Below is a small trained network, with its code and all its weights. Each question gives an input and a target symbol and asks what happens when units are switched off, that is, made to give their printed mean instead of their output.

import numpy as np


def w(rows, s, z=0):
    codes = np.array(rows[::2]) - 128.0
    scale = np.full(codes.shape[1], s)
    scale[-1] = z or s
    return codes * scale


def f(y):
    return y / 2 * (1 + np.tanh(0.7978845608 * (y + 0.044715 * y**3)))


def softmax(a):
    e = np.exp(a - a.max(-1, keepdims=True))
    return e / e.sum(-1, keepdims=True)


def log_softmax(a):
    a = a - a.max(-1, keepdims=True)
    return a - np.log(np.exp(a).sum(-1, keepdims=True))


def net(x, mask):
    ids = ['Φαγδεζηθλξτψ'.index(c) for c in x.split()]
    T = len(ids)
    res = E[ids] + P[:T]
    q, k, v = (res @ M[0].T for M in (Q, K, V))
    z = softmax(np.where(np.tri(T) > 0, q @ k.T / 3**0.5, -1e9)) @ v
    res = res + np.where(mask[0], z, O[0][:, -1]) @ O[0][:, :-1]
    y = f(res @ A[0][:, :-1].T + A[0][:, -1])
    res = res + np.where(mask[1:13], y, B[0][:, -1]) @ B[0][:, :-1]
    return log_softmax(res[-1] @ U[:, :-1].T + U[:, -1])


Q, K, V, O, A, B = {}, {}, {}, {}, {}, {}
E = w([
[137,103,89,49],'Φ',
[108,123,108,67],'α',
[134,162,51,99],'γ',
[171,66,211,127],'δ',
[150,189,143,188],'ε',
[176,161,51,102],'ζ',
[106,145,166,211],'η',
[115,145,193,148],'θ',
[97,160,84,166],'λ',
[129,155,56,226],'ξ',
[251,35,105,156],'τ',
[168,175,200,84],'ψ',
],0.018)
P = w([
[118,211,169,82],'0',
[182,22,125,185],'1',
[113,236,175,89],'2',
[178,1,86,192],'3',
[105,235,170,79],'4',
[189,17,83,201],'5',
[107,243,180,83],'6',
[180,21,96,197],'7',
[108,247,186,79],'8',
],0.0056)
Q[0] = w([
[199,91,150,26],'h0',
[140,2,29,196],'h0',
[254,56,250,208],'h0',
],0.0066)
K[0] = w([
[156,122,116,70],'h0',
[254,81,52,177],'h0',
[227,105,238,195],'h0',
],0.0082)
V[0] = w([
[143,169,138,46],'h0',
[60,172,87,56],'h0',
[60,223,254,115],'h0',
],0.007)
O[0] = w([
[193,210,186,80,178],'h0',
[86,254,133,73,59],'h0',
[104,156,219,146,4],'h0',
],0.0087,0.0017)
A[0] = w([
[151,169,115,130,30],'n0',
[173,156,112,73,75],'n1',
[174,96,90,117,174],'n2',
[156,75,151,126,161],'n3',
[155,186,140,93,191],'n4',
[8,191,127,104,21],'n5',
[159,102,98,127,233],'n6',
[113,132,69,162,226],'n7',
[145,110,99,170,158],'n8',
[115,96,158,188,7],'n9',
[30,188,109,171,231],'n10',
[138,143,59,162,254],'n11',
],0.017,0.0049)
B[0] = w([
[107,96,39,151,150],'n0',
[97,158,74,161,211],'n1',
[100,187,151,169,240],'n2',
[154,94,98,56,205],'n3',
[220,143,118,149,249],'n4',
[9,119,196,14,205],'n5',
[130,157,158,164,230],'n6',
[137,71,130,78,215],'n7',
[137,183,145,118,214],'n8',
[61,185,72,93,181],'n9',
[107,60,85,253,212],'n10',
[113,67,162,100,246],'n11',
],0.011)
U = w([
[62,196,119,236,34],'Φ',
[161,221,193,171,88],'α',
[212,116,25,177,78],'γ',
[164,186,76,57,61],'δ',
[90,161,238,175,174],'ε',
[169,162,134,242,200],'ζ',
[76,99,9,107,69],'η',
[43,164,171,85,133],'θ',
[148,61,97,183,187],'λ',
[54,57,161,109,121],'ξ',
[144,29,176,21,74],'τ',
[214,90,176,170,253],'ψ',
],0.011,0.0076)

Each question gives the input, a string of symbols that net reads in full, and the target symbol t.
The units are the heads (3 rows each of Q, K, V and O) and the neurons (one row each of A and B). Each row of codes is followed by its name. A weight is (code - 128) times the scale printed after its matrix; where a second scale follows, it is the last column's (O, A, B and U).
mask holds one flag per unit, heads first, then neurons. A switched-off unit (its flag False) gives its mean, the last column of its rows in O or B, instead of its output. The means were averaged over made-up inputs and are rounded, as every weight is.
A unit's drop is (log p(t) with every unit on - log p(t) with that unit switched off) / (log p(t) with every unit on - log p(t) with every unit switched off).
The circuit of an input: a set's keep is (log p(t) with only the set's units on - log p(t) with every unit switched off) / (log p(t) with every unit on - log p(t) with every unit switched off). Starting from the 12 units with the biggest drops (on a tie, the unit counted first), units are removed one at a time, each time the one whose removal leaves the highest keep (on an exact tie, the one counted first), for as long as the keep stays at least 0.8.
circuit, biggest first: the units of the circuit, biggest drop first
most important unit: the unit with the biggest drop
k most important neurons: the k neurons with the biggest drops, biggest first
drop when u is switched off: that unit's drop, to one decimal
input α τ λ α τ θ, target τ: circuit, biggest first : n3; h0; n10
input ε α η τ ε γ γ Φ ε, target ζ: circuit, biggest first : n10; n5
input α α ψ ε τ γ γ θ δ, target τ: circuit, biggest first : n2; n10
input ψ η η τ ε α, target τ: circuit, biggest first : n10; n1
input ε λ η, target Φ: circuit, biggest first : h0; n10; n9
input α α ψ, target α: most important unit : n4
input δ α Φ τ Φ α λ, target ξ: circuit, biggest first : n5; n10; n2; h0
input α Φ ψ γ δ η, target η: circuit, biggest first : n9; h0; n2
input ψ ε α ψ Φ, target δ: circuit, biggest first : n4; h0
input ξ θ Φ δ Φ λ ψ α γ, target η: circuit, biggest first : h0; n0; n10; n6
input δ ε ε τ α ζ, target τ: circuit, biggest first : n11; h0
input δ α Φ η, target η: 2 most important neurons : n9; n5
input λ τ α Φ, target τ: circuit, biggest first : h0; n7; n11
input ξ ξ Φ τ α γ, target τ: 2 most important neurons : n7; n11
input γ γ λ ψ, target ψ: circuit, biggest first : n5; n9
input α Φ η Φ δ ξ, target ξ: circuit, biggest first : n11; n4
input λ α α λ α τ ξ, target λ: most important unit : n10
input τ γ γ α δ ψ, target ψ: 2 most important neurons : n5; n9
input Φ τ λ λ ψ τ τ λ, target τ: circuit, biggest first : h0; n7; n11
input λ τ ψ, target α: circuit, biggest first : h0; n4
input Φ λ γ δ α ξ Φ λ ζ, target γ: 2 most important neurons : n4; n0
input τ τ δ, target τ: 3 most important neurons : n3; n10; n4
input η ψ ε ζ γ ξ γ ε Φ, target δ: 2 most important neurons : n4; n10
input γ τ ε η, target τ: 3 most important neurons : n7; n11; n3
input Φ τ Φ δ Φ Φ τ θ η, target Φ: drop when n1 is switched off : -0.1
input α γ θ ψ γ ψ ε η ε, target ζ: drop when n10 is switched off : 0.4
input ε η ξ ξ Φ Φ Φ γ λ, target ξ: drop when n10 is switched off : 0.3
input α ξ η η Φ ξ, target ξ: drop when n2 is switched off : 0.2
